Below is a small trained network, with its code and all its weights. Each question gives an input and a class and asks what happens when units are switched off, that is, made to give their printed mean instead of their output.

import numpy as np


def w(rows, s, z=0):
    codes = np.array(rows[::2]) - 128.0
    scale = np.full(codes.shape[1], s)
    scale[-1] = z or s
    return codes * scale


def norm(h):
    return h / np.sqrt((h * h).mean(-1, keepdims=True) + 1e-5)


def f(y):
    return np.maximum(y, 0)


def log_softmax(a):
    a = a - a.max(-1, keepdims=True)
    return a - np.log(np.exp(a).sum(-1, keepdims=True))


def net(x, mask):
    res = np.array(x, float).reshape(1, 6) / 4 @ E
    u = 0
    for l in range(4):
        y = f(norm(res) @ A[l][:, :-1].T + A[l][:, -1])
        res = res + np.where(mask[u : u + 8], y, B[l][:, -1]) @ B[l][:, :-1]
        u += 8
    return log_softmax(norm(res)[-1] @ U[:, :-1].T + U[:, -1])


A, B = {}, {}
E = w([
[97,116,169,131,124,204,253,143,181,67,134],'x0',
[129,127,142,132,111,122,134,113,130,138,132],'x1',
[116,126,150,121,103,137,118,120,126,137,133],'x2',
[28,138,26,166,84,155,136,51,160,121,110],'x3',
[120,125,131,117,123,130,119,144,132,122,120],'x4',
[170,88,73,190,45,198,152,187,85,192,93],'x5',
],0.0048)
A[0] = w([
[152,166,203,42,173,45,128,177,188,109,169,131],'0.n1',
[184,100,183,164,141,131,146,145,90,135,60,91],'0.n2',
[114,133,155,150,120,117,132,146,120,106,83,26],'0.n3',
[43,135,124,169,94,129,184,116,115,77,74,38],'0.n4',
[138,157,221,150,131,221,249,143,146,65,93,65],'0.n5',
[111,84,174,130,129,217,247,112,201,29,157,3],'0.n6',
[186,155,141,119,137,247,159,141,2,194,53,111],'0.n7',
[113,177,105,125,67,19,108,121,125,139,126,80],'0.n8',
],0.0034,0.0021)
B[0] = w([
[97,113,142,253,102,133,139,90,52,76,126,254],'0.n1',
[123,150,129,69,75,159,87,135,138,141,150,185],'0.n2',
[164,123,132,180,156,143,154,78,139,147,139,128],'0.n3',
[115,166,108,140,123,125,107,113,116,107,179,180],'0.n4',
[86,62,123,71,187,141,149,152,116,199,178,246],'0.n5',
[190,184,102,117,107,153,75,134,130,78,84,241],'0.n6',
[114,148,75,125,154,125,141,181,201,158,113,243],'0.n7',
[126,92,112,112,173,154,118,141,114,135,179,175],'0.n8',
],0.0059,0.0034)
A[1] = w([
[15,147,67,116,184,145,81,4,160,171,93,174],'1.n1',
[218,106,143,126,84,141,161,226,129,226,82,87],'1.n2',
[74,203,199,148,96,138,202,88,195,43,31,18],'1.n3',
[59,85,168,152,167,61,150,101,113,124,128,37],'1.n4',
[157,82,87,145,85,163,109,138,147,136,95,40],'1.n5',
[115,91,33,186,55,179,143,166,134,178,109,5],'1.n6',
[224,40,245,30,238,106,117,131,92,114,145,79],'1.n7',
[161,239,156,98,120,136,84,205,116,136,48,80],'1.n8',
],0.0037,0.0015)
B[1] = w([
[72,49,127,96,122,89,93,182,181,147,119,254],'1.n1',
[166,54,159,49,134,87,89,79,204,153,161,247],'1.n2',
[192,163,140,144,60,184,126,180,168,118,165,182],'1.n3',
[145,42,101,154,121,81,171,172,98,168,140,167],'1.n4',
[139,170,167,157,188,140,133,92,110,106,117,179],'1.n5',
[104,178,223,149,144,132,156,134,3,125,89,249],'1.n6',
[55,184,126,148,87,179,167,138,76,122,68,219],'1.n7',
[199,114,188,214,141,72,164,49,141,156,139,165],'1.n8',
],0.0051,0.0042)
A[2] = w([
[108,227,127,101,138,156,131,117,79,140,90,159],'2.n1',
[117,166,108,139,111,182,160,132,152,46,138,102],'2.n2',
[78,112,159,172,140,80,97,129,114,154,123,2],'2.n3',
[109,130,78,74,110,102,91,129,254,82,173,56],'2.n4',
[179,100,154,92,126,107,146,165,119,139,148,92],'2.n5',
[145,211,169,102,152,116,114,95,85,83,155,207],'2.n6',
[87,160,136,148,113,198,188,113,146,104,125,99],'2.n7',
[154,155,170,177,105,97,83,115,126,158,89,154],'2.n8',
],0.0064,0.0011)
B[2] = w([
[98,137,174,129,77,2,162,127,117,95,97,202],'2.n1',
[118,190,237,121,78,167,163,61,129,160,145,238],'2.n2',
[131,83,59,104,118,79,136,141,137,167,95,235],'2.n3',
[174,104,155,88,199,132,96,38,217,117,166,232],'2.n4',
[114,139,111,87,201,207,107,133,161,151,160,210],'2.n5',
[75,125,97,151,35,168,122,141,110,209,67,203],'2.n6',
[129,111,196,184,154,121,162,168,131,90,155,255],'2.n7',
[131,189,76,108,130,153,122,83,130,38,123,231],'2.n8',
],0.0059,0.0039)
A[3] = w([
[131,164,52,160,65,65,116,111,59,106,57,4],'3.n1',
[237,151,78,140,145,144,37,114,134,157,150,17],'3.n2',
[176,171,135,123,87,221,141,136,124,105,164,155],'3.n3',
[120,165,116,190,59,45,72,116,65,106,76,48],'3.n4',
[255,177,128,113,135,147,57,105,129,125,110,55],'3.n5',
[93,123,179,127,85,162,91,87,182,112,165,166],'3.n6',
[80,151,183,172,112,152,237,200,81,91,131,46],'3.n7',
[74,89,72,164,114,130,142,171,75,173,87,58],'3.n8',
],0.005,0.0021)
B[3] = w([
[123,197,141,45,208,250,73,117,114,90,57,219],'3.n1',
[147,138,166,210,28,49,190,108,116,117,178,181],'3.n2',
[125,90,3,112,164,64,84,143,94,147,117,196],'3.n3',
[171,123,105,44,175,218,107,169,150,123,123,228],'3.n4',
[177,154,146,139,87,27,207,86,77,79,133,177],'3.n5',
[188,186,85,157,150,125,129,155,91,145,84,204],'3.n6',
[91,81,82,183,87,63,117,159,131,141,147,254],'3.n7',
[164,210,206,120,118,196,74,62,104,68,115,192],'3.n8',
],0.0058,0.0052)
U = w([
[112,189,122,77,137,203,57,118,63,89,50,249],'0',
[50,132,166,215,57,108,200,188,78,109,127,200],'1',
[77,30,54,98,150,2,67,97,165,156,117,28],'2',
[138,190,177,133,151,173,148,61,213,82,170,38],'3',
[213,159,136,112,72,13,159,105,81,140,142,122],'4',
[149,60,108,73,187,199,145,206,146,195,159,63],'5',
],0.014,0.0016)

Each question gives the input, the list of numbers given to net, and the class t.
The units are the neurons (one row each of A and B). Each row of codes is followed by its name. A weight is (code - 128) times the scale printed after its matrix; where a second scale follows, it is the last column's (A, B and U).
mask holds one flag per neuron, layer by layer. A switched-off neuron (its flag False) gives its mean, the last column of its row in B, instead of its output. The means were averaged over made-up inputs and are rounded, as every weight is.
A unit's drop is (log p(t) with every unit on - log p(t) with that unit switched off) / (log p(t) with every unit on - log p(t) with every unit switched off).
The circuit of an input: a set's keep is (log p(t) with only the set's units on - log p(t) with every unit switched off) / (log p(t) with every unit on - log p(t) with every unit switched off). Starting from the 12 units with the biggest drops (on a tie, the unit counted first), units are removed one at a time, each time the one whose removal leaves the highest keep (on an exact tie, the one counted first), for as long as the keep stays at least 0.8.
circuit, biggest first: the units of the circuit, biggest drop first
top k neurons: the k neurons with the biggest drops, biggest first
k most important neurons of layer l: the k neurons of layer l with the biggest drops, biggest first
drop when u is switched off: that unit's drop, to one decimal
input [8,0,-5,0,-1,8], class 5: circuit, biggest first -> 0.n5
input [4,6,-5,0,-6,2], class 5: top 2 neurons -> 0.n5; 0.n1
input [2,-2,7,0,1,1], class 5: top 2 neurons -> 0.n1; 0.n5
input [4,0,-2,1,-4,1], class 1: top 2 neurons -> 1.n2; 0.n6
input [8,3,-2,0,-6,2], class 5: top 4 neurons -> 0.n5; 0.n1; 1.n7; 1.n6
input [-1,-2,1,5,-3,0], class 2: top 2 neurons -> 1.n1; 0.n1
input [7,-5,-1,0,4,8], class 5: top 4 neurons -> 0.n5; 1.n2; 0.n1; 1.n7
input [0,3,-6,-3,-1,6], class 4: top 2 neurons -> 0.n5; 3.n5
input [0,2,4,-6,-5,4], class 4: top 3 neurons -> 1.n8; 3.n5; 1.n1
input [2,0,-1,1,1,2], class 1: top 2 neurons -> 1.n6; 2.n1
input [3,5,-7,0,7,-2], class 1: top 2 neurons -> 1.n2; 0.n7
input [8,1,1,0,-3,4], class 5: 3 most important neurons of layer 2 -> 2.n1; 2.n5; 2.n6
input [1,3,-3,0,2,2], class 5: top 2 neurons -> 0.n1; 0.n5
input [8,2,2,-8,1,-2], class 1: top neuron -> 1.n7
input [7,4,3,1,-7,1], class 1: 2 most important neurons of layer 1 -> 1.n2; 1.n1
input [0,3,-8,5,-1,8], class 0: 3 most important neurons of layer 3 -> 3.n1; 3.n8; 3.n4
input [6,-2,-6,-7,-3,-1], class 1: drop when 1.n7 is switched off -> 1.3
input [-8,-2,6,-2,-3,3], class 4: drop when 2.n4 is switched off -> 0.0
input [3,-3,5,-1,-3,-1], class 1: drop when 0.n5 is switched off -> 0.1
input [0,-7,-8,2,-5,-5], class 2: most important neuron of layer 0 -> 0.n6
